Each row is followed by its group and then its class within the group.
3.5, -5.8, 3.3, 9.8, 5.8, 40.7, -34.3, 12.2, -8.4, -24.7, 43.6, -5.3, -17.3, -0.4, 22.4, 29.8, 27.8, -2.0, -8.8, -2.8, -20.4, -4.8, 8.0, 37.0, 12.7, -7.0, 11.5, -8.4, 30.4, 26.7, -21.5, 35.8, 0.7, -7.5
risa/N
2.3, -10.4, 23.5, 4.2, 20.1, -2.6, 16.2, -0.6, -13.9, -35.2, 26.1, -14.9, 3.0, 7.7, 42.2, -0.3, 12.7, 5.3, 2.8, -3.8, -16.6, -12.8, -3.7, -3.5, -5.8, -1.1, -27.3, 40.9, 26.4, 7.5, -16.2, 12.8, 7.4, -23.7
nofu/L
-3.3, -6.1, 4.2, -4.3, 1.2, 23.2, -24.2, 5.1, -6.3, -22.4, 24.2, 7.9, -10.5, 19.6, 21.4, 24.6, 30.4, 2.5, -2.9, -12.5, -19.6, -7.2, 7.9, 22.3, 8.3, -10.0, 7.5, -23.2, 16.4, 28.1, -10.9, 24.3, -0.4, -8.1
muto/G
2.4, -3.8, -14.3, -30.0, 5.9, 2.3, -15.0, -43.2, -0.9, -28.1, -12.5, -0.4, -4.9, 3.3, 31.6, 8.8, 25.7, 10.0, -5.1, -20.2, -23.6, -7.4, 20.5, -8.2, 5.7, -21.0, 0.0, -64.7, -13.3, 15.4, 19.4, 20.8, -1.6, -25.7
muto/B
4.8, 0.5, -8.0, 6.0, -5.3, 8.5, -20.6, 16.7, 3.8, -19.1, 10.4, 10.5, 8.8, -5.6, -11.7, 19.9, 18.5, 3.4, 1.4, -3.4, -1.2, 0.8, 14.6, 25.0, 0.5, -10.7, -0.6, 9.7, -2.9, 9.9, -2.2, 12.1, -6.7, 7.1
risa/M
-1.9, -14.6, 26.4, 10.8, 22.6, 3.4, 16.0, -0.8, -18.2, -33.6, 34.2, -13.6, 3.6, 4.5, 36.9, 10.7, -9.4, 6.1, 8.7, 1.3, -14.7, -20.1, -1.2, 18.1, -0.2, -2.3, -39.1, 63.0, 32.0, -0.5, -22.3, 6.1, 4.6, -31.7
nofu/L
0.2, -16.6, 0.0, -19.1, 5.5, 23.8, -23.3, -10.1, -17.1, -23.5, 9.2, 14.1, -13.7, 3.9, 37.9, 36.9, 42.8, -11.0, 0.3, -15.8, -33.7, -0.1, -0.5, 8.7, 6.4, -12.4, 4.1, -44.1, 10.3, 31.4, -18.2, 48.9, 5.5, -14.6
muto/G
5.2, -6.8, -15.0, -14.5, 23.6, 11.9, -11.0, -13.4, -4.5, -49.8, 13.7, -6.5, -9.4, 4.9, 46.7, 24.0, 42.7, 7.9, 0.5, -11.1, -29.7, -2.2, 12.1, 2.5, 9.0, -15.8, -5.6, -40.2, 6.5, 35.0, -9.4, 37.6, -6.4, -29.0
muto/B
7.2, -6.1, -3.9, -17.6, 27.8, 5.5, 4.5, -28.7, -8.0, -46.2, 5.9, -17.0, -7.4, 6.8, 60.1, 14.8, 29.3, 16.3, -4.0, -11.0, -30.9, -15.8, 6.1, -11.4, 4.4, -20.8, -10.8, -22.5, 10.4, 25.3, 1.4, 24.6, -3.7, -44.8
muto/B
1.5, -13.2, 9.9, -9.9, 17.0, 9.3, 8.9, -15.1, -26.4, -13.5, 11.8, -5.0, 11.0, -1.0, 37.7, 14.4, 19.7, 3.4, 0.6, -9.0, -19.2, -3.1, -1.8, -0.8, 7.1, 1.2, -21.1, 25.2, 16.8, 2.2, -24.1, 7.7, 7.7, -27.4
nofu/J
-2.2, -17.5, 12.4, 17.0, -11.8, 10.3, -39.4, 37.3, -8.4, -36.1, 39.6, 31.0, -0.9, -2.9, -1.7, 38.6, 27.4, 6.8, 8.5, 0.7, -17.1, 0.4, 25.0, 55.5, -10.8, 1.4, 0.1, 5.3, 23.3, 23.5, -23.9, 34.9, -4.9, 17.1
risa/M
0.1, -1.7, -1.9, 25.1, -12.0, 12.7, -38.8, 28.4, -2.8, -14.4, 24.0, 23.6, 5.2, -10.8, -8.0, 36.0, 23.3, 5.7, -1.4, -3.8, -7.1, 0.1, 12.3, 36.2, 1.0, -0.2, 0.7, 6.9, 9.0, 10.0, -16.5, 23.4, -6.8, 3.0
risa/M
8.3, 14.2, -12.8, 1.1, 20.9, 13.4, -20.1, 0.2, 7.6, -46.0, 19.7, -18.9, -9.2, 4.0, 29.4, 20.7, 31.0, 13.6, 0.4, -9.8, -25.8, -10.5, 7.4, 15.3, 11.8, -12.8, 0.2, -37.1, 4.6, 24.9, 4.2, 34.9, -10.1, -43.7
muto/B
-2.0, -6.1, 6.1, 3.7, -2.2, 26.3, -28.9, -2.5, -13.2, -21.6, 22.6, 11.8, -2.8, -7.1, 14.1, 22.3, 24.2, -1.3, 2.1, -8.1, -15.3, -5.6, 21.3, 27.1, 7.8, -8.8, -1.5, 5.6, 13.9, 14.9, -15.7, 13.4, 6.8, -1.8
risa/M
7.2, 3.7, -17.3, 4.9, 1.7, 24.5, -42.6, 13.0, -22.1, -6.7, 3.6, 26.6, 1.3, -13.6, 17.5, 46.5, 43.1, -17.5, 4.0, -13.4, -15.3, 11.6, 10.9, 27.2, 0.6, 2.7, 3.2, -24.2, -4.3, 13.2, -26.3, 42.6, -6.2, -11.6
risa/N
2.1, -5.2, 24.7, 11.1, 21.5, 5.4, 26.3, -1.1, -17.9, -8.6, 18.8, -33.3, 0.5, 7.5, 39.4, -11.0, -4.0, -4.2, 7.8, 6.7, -5.4, -33.4, -13.1, -13.4, 5.9, 10.3, -27.6, 66.5, 25.5, -6.7, -16.7, -1.4, 12.2, -25.1
nofu/L
1.4, -6.1, -9.3, -16.4, 36.8, 0.0, 3.3, -13.5, -16.2, -13.6, -5.3, -5.5, -5.2, 3.9, 38.8, 20.8, 24.0, -7.2, -1.0, -12.8, -18.5, 10.2, -6.4, -13.2, 4.4, 12.5, -6.6, -43.3, 0.0, 10.6, -19.1, 27.3, -5.0, -25.9
muto/G
0.0, -14.7, 0.1, -22.3, 10.2, 15.4, -10.9, -24.5, -3.6, -44.3, 20.0, 0.6, -10.1, 7.2, 41.4, 19.5, 32.3, 12.0, -7.8, -10.8, -34.8, -15.1, 18.9, 7.7, 11.8, -20.6, 8.9, -41.6, 17.6, 32.4, 7.2, 34.1, 2.3, -28.8
muto/B
-8.0, -28.3, 29.1, -0.7, -7.5, 57.4, -65.6, 19.9, -10.1, -44.4, 65.4, 22.4, -31.0, 15.4, 26.6, 48.4, 54.3, 0.4, -13.6, -23.9, -35.1, -18.0, 24.7, 70.3, 13.0, -17.2, 22.5, -39.8, 51.9, 60.3, -19.9, 55.1, 9.4, 20.2
risa/M
3.0, -13.8, -4.7, -21.7, 17.9, 2.7, -13.6, -23.3, 4.3, -67.2, 24.7, -2.5, -21.5, 12.4, 37.7, 23.2, 44.1, 15.8, -9.0, -20.6, -39.8, -8.2, 21.9, 8.1, 10.3, -20.9, 12.1, -74.3, 20.4, 44.9, 6.3, 43.5, -5.8, -19.5
muto/B
